Below are the code and all the weights of a small trained network. Each question names an input and a target symbol and asks about switching units off, where a switched-off unit gives its printed mean instead of its output.

import numpy as np


def w(rows, s, z=0):
    codes = np.array(rows[::2]) - 128.0
    scale = np.full(codes.shape[1], s)
    scale[-1] = z or s
    return codes * scale


def norm(h):
    return h / np.sqrt((h * h).mean(-1, keepdims=True) + 1e-5)


def f(y):
    return y / 2 * (1 + np.tanh(0.7978845608 * (y + 0.044715 * y**3)))


def softmax(a):
    e = np.exp(a - a.max(-1, keepdims=True))
    return e / e.sum(-1, keepdims=True)


def log_softmax(a):
    a = a - a.max(-1, keepdims=True)
    return a - np.log(np.exp(a).sum(-1, keepdims=True))


def net(x, mask):
    ids = ['ΓΔΛΣαβεηθμξπτψω'.index(c) for c in x.split()]
    T = len(ids)
    res = E[ids] + P[:T]
    u = 0
    for l in range(2):
        r = norm(res)
        for j in range(3):
            rows = slice(2 * j, 2 * j + 2)
            q, k, v = (r @ M[l][rows].T for M in (Q, K, V))
            z = softmax(np.where(np.tri(T) > 0, q @ k.T / 2**0.5, -1e9)) @ v
            o = O[l][rows]
            res = res + np.where(mask[u + j], z, o[:, -1]) @ o[:, :-1]
        u += 3
        y = f(norm(res) @ A[l][:, :-1].T + A[l][:, -1])
        res = res + np.where(mask[u : u + 8], y, B[l][:, -1]) @ B[l][:, :-1]
        u += 8
    return log_softmax(norm(res)[-1] @ U[:, :-1].T + U[:, -1])


Q, K, V, O, A, B = {}, {}, {}, {}, {}, {}
E = w([
[52,103,158,149,107,75],'Γ',
[131,135,64,157,77,218],'Δ',
[128,203,132,125,105,68],'Λ',
[144,175,120,117,153,118],'Σ',
[152,192,55,189,110,185],'α',
[149,117,144,170,68,128],'β',
[121,84,137,84,92,79],'ε',
[83,115,104,172,104,126],'η',
[108,111,54,172,146,88],'θ',
[88,113,109,127,96,6],'μ',
[76,191,119,157,140,135],'ξ',
[134,168,138,151,163,83],'π',
[118,81,137,110,122,145],'τ',
[175,117,107,115,111,165],'ψ',
[158,92,68,134,129,177],'ω',
],0.016)
P = w([
[167,176,41,23,138,165],'0',
[144,143,96,209,140,119],'1',
[152,201,65,30,146,181],'2',
[144,125,91,215,125,100],'3',
[146,220,78,31,157,179],'4',
[149,121,89,218,119,102],'5',
[145,243,80,27,178,181],'6',
[153,124,88,231,121,97],'7',
[140,254,90,26,191,185],'8',
],0.0051)
Q[0] = w([
[110,168,223,172,84,68],'0.h0',
[128,138,178,254,162,105],'0.h0',
[160,74,167,199,98,109],'0.h1',
[85,135,232,166,153,133],'0.h1',
[83,109,96,237,83,204],'0.h2',
[125,65,42,155,137,67],'0.h2',
],0.0066)
K[0] = w([
[86,167,165,53,142,138],'0.h0',
[94,136,171,117,180,181],'0.h0',
[171,95,148,118,174,110],'0.h1',
[116,92,122,150,254,127],'0.h1',
[52,176,91,201,116,172],'0.h2',
[142,109,4,136,126,95],'0.h2',
],0.0076)
V[0] = w([
[188,165,149,128,129,212],'0.h0',
[151,157,184,157,128,35],'0.h0',
[107,4,113,184,205,123],'0.h1',
[95,80,139,205,107,88],'0.h1',
[189,112,244,171,248,197],'0.h2',
[153,130,56,195,104,28],'0.h2',
],0.0033)
O[0] = w([
[203,111,130,161,78,112,127],'0.h0',
[146,128,48,74,90,2,59],'0.h0',
[120,140,79,93,94,62,89],'0.h1',
[124,73,128,161,79,128,72],'0.h1',
[93,139,79,62,61,131,3],'0.h2',
[85,165,167,144,166,216,163],'0.h2',
],0.0038,0.0025)
A[0] = w([
[69,235,198,149,154,35,85],'0.n0',
[184,173,88,42,184,120,10],'0.n1',
[71,142,51,163,170,125,65],'0.n2',
[121,87,228,143,179,88,212],'0.n3',
[83,70,78,181,124,192,146],'0.n4',
[173,170,183,177,115,112,5],'0.n5',
[193,140,186,1,86,139,89],'0.n6',
[108,213,148,213,110,166,76],'0.n7',
],0.007,0.0028)
B[0] = w([
[163,139,59,141,105,187,252],'0.n0',
[185,135,170,126,109,120,225],'0.n1',
[114,97,203,149,125,119,163],'0.n2',
[114,143,2,137,102,111,162],'0.n3',
[189,111,169,82,139,142,245],'0.n4',
[124,95,92,101,98,83,117],'0.n5',
[135,190,143,164,146,155,221],'0.n6',
[121,87,129,102,101,74,194],'0.n7',
],0.0092,0.0032)
Q[1] = w([
[193,82,163,246,122,52],'1.h0',
[194,57,134,177,2,113],'1.h0',
[185,134,113,210,184,149],'1.h1',
[193,34,119,238,98,78],'1.h1',
[206,69,113,194,53,91],'1.h2',
[126,175,98,73,137,159],'1.h2',
],0.0091)
K[1] = w([
[128,70,254,225,153,79],'1.h0',
[114,93,250,140,46,92],'1.h0',
[154,136,118,172,143,60],'1.h1',
[101,104,215,236,238,106],'1.h1',
[157,110,204,120,31,108],'1.h2',
[164,202,23,39,163,170],'1.h2',
],0.0088)
V[1] = w([
[161,159,94,80,1,143],'1.h0',
[138,122,177,179,138,53],'1.h0',
[90,162,130,65,20,136],'1.h1',
[132,138,89,84,82,189],'1.h1',
[99,73,245,190,51,59],'1.h2',
[154,118,115,84,47,153],'1.h2',
],0.0065)
O[1] = w([
[234,124,157,104,60,68,178],'1.h0',
[159,57,148,105,152,152,86],'1.h0',
[123,197,234,68,34,146,93],'1.h1',
[169,113,150,67,60,188,164],'1.h1',
[254,124,68,91,113,158,2],'1.h2',
[141,70,137,112,188,77,173],'1.h2',
],0.0057,0.0059)
A[1] = w([
[186,31,175,154,145,146,112],'1.n0',
[175,163,144,77,96,80,187],'1.n1',
[91,2,162,182,142,131,130],'1.n2',
[111,193,123,200,80,118,134],'1.n3',
[189,75,97,253,130,177,3],'1.n4',
[64,121,31,98,56,53,81],'1.n5',
[165,216,40,135,120,35,61],'1.n6',
[109,67,63,61,103,155,131],'1.n7',
],0.0078,0.0061)
B[1] = w([
[46,173,75,130,85,60,206],'1.n0',
[61,91,55,171,182,107,254],'1.n1',
[53,111,233,111,96,187,196],'1.n2',
[151,33,179,189,113,109,206],'1.n3',
[166,243,124,59,184,190,156],'1.n4',
[137,243,135,108,168,156,186],'1.n5',
[134,81,254,20,153,187,218],'1.n6',
[189,88,95,81,189,123,157],'1.n7',
],0.0064,0.0044)
U = w([
[198,165,138,199,102,184,141],'Γ',
[180,34,225,107,184,113,67],'Δ',
[83,96,90,190,208,133,175],'Λ',
[181,179,173,162,222,78,52],'Σ',
[203,90,92,125,98,70,254],'α',
[180,161,195,68,38,84,89],'β',
[146,80,171,224,83,129,158],'ε',
[144,118,120,115,41,193,132],'η',
[92,215,48,115,73,121,141],'θ',
[59,52,144,68,78,133,176],'μ',
[92,156,188,90,148,233,64],'ξ',
[105,170,119,15,198,78,38],'π',
[167,117,68,60,168,196,160],'τ',
[97,140,154,166,144,2,139],'ψ',
[80,150,130,195,63,125,137],'ω',
],0.0098,0.0048)

Each question gives the input, a string of symbols that net reads in full, and the target symbol t.
The units are the heads (2 rows each of Q, K, V and O) and the neurons (one row each of A and B). Each row of codes is followed by its name. A weight is (code - 128) times the scale printed after its matrix; where a second scale follows, it is the last column's (O, A, B and U).
mask holds one flag per unit, layer by layer, with each layer's heads first. A switched-off unit (its flag False) gives its mean, the last column of its rows in O or B, instead of its output. The means were averaged over made-up inputs and are rounded, as every weight is.
A unit's drop is (log p(t) with every unit on - log p(t) with that unit switched off) / (log p(t) with every unit on - log p(t) with every unit switched off).
The circuit of an input: a set's keep is (log p(t) with only the set's units on - log p(t) with every unit switched off) / (log p(t) with every unit on - log p(t) with every unit switched off). Starting from the 12 units with the biggest drops (on a tie, the unit counted first), units are removed one at a time, each time the one whose removal leaves the highest keep (on an exact tie, the one counted first), for as long as the keep stays at least 0.8.
circuit, biggest first: the units of the circuit, biggest drop first
unit that matters most: the unit with the biggest drop
top k neurons: the k neurons with the biggest drops, biggest first
k most important neurons of layer l: the k neurons of layer l with the biggest drops, biggest first
heads that matter: for each layer, one digit per head in row order, 1 if its drop is at least 0.15 and else 0, layers parted by /
input ψ ψ ω τ τ ω, target ξ: heads that matter -> 000 / 001
input ψ τ Σ τ τ Λ θ Σ, target Λ: top 2 neurons -> (0.n2 0.n3)
input ψ Λ ε, target ψ: unit that matters most -> 1.n1
input θ Σ ξ τ ψ π ψ τ, target Λ: top 4 neurons -> (0.n2 0.n3 1.n6 0.n0)
input Σ τ Δ τ τ Λ, target β: top 3 neurons -> (1.n6 1.n5 0.n0)
input Σ μ π Γ, target ω: 3 most important neurons of layer 0 -> (0.n3 0.n1 0.n0)
input τ ξ ψ, target Γ: top 2 neurons -> (1.n6 0.n6)
input τ Σ μ τ, target μ: top 2 neurons -> (0.n4 1.n2)
input τ β α Σ Σ ω, target α: circuit, biggest first -> (1.h0 1.n0 0.n4)
input τ Σ θ η Σ τ τ Λ, target τ: top 2 neurons -> (0.n7 1.n6)
input Σ Σ μ τ Λ, target β: 2 most important neurons of layer 1 -> (1.n6 1.n3)
input β τ Σ ψ ψ Γ τ ψ, target α: top 2 neurons -> (0.n3 0.n0)
input τ μ Σ η, target τ: top 3 neurons -> (1.n4 0.n4 0.n7)
input θ ω ε μ Σ α Λ τ, target Λ: circuit, biggest first -> (1.h1 0.n2)
input β ψ η Σ μ, target π: 2 most important neurons of layer 0 -> (0.n6 0.n1)
input τ θ τ Σ ψ Λ, target Λ: 2 most important neurons of layer 0 -> (0.n2 0.n0)
input ψ θ μ τ τ Σ τ ξ, target Λ: top 3 neurons -> (0.n7 0.n2 0.n0)
input τ Δ Σ ξ Σ Λ μ τ α, target ε: most important neuron of layer 1 -> (1.n3)
input Σ α Σ ω β ε ω Γ, target α: heads that matter -> 000 / 101
input Σ η η μ τ τ ε, target ψ: top 2 neurons -> (0.n6 1.n1)
input ψ β Σ Λ τ ω π ψ, target α: heads that matter -> 000 / 101
input π τ Σ Σ τ τ Σ ε, target π: top 4 neurons -> (1.n5 0.n3 0.n1 0.n4)
input η η μ Δ, target τ: unit that matters most -> 1.h2
input τ τ τ Γ π τ θ ψ, target Λ: 2 most important neurons of layer 0 -> (0.n2 0.n3)
input α ξ Λ π Λ ξ, target ε: top 2 neurons -> (0.n0 1.n3)
input Λ τ ξ Σ Σ τ ξ Σ, target Δ: top 3 neurons -> (1.n6 0.n3 1.n3)
input τ ξ Σ Γ τ τ, target μ: 4 most important neurons of layer 0 -> (0.n4 0.n1 0.n0 0.n6)
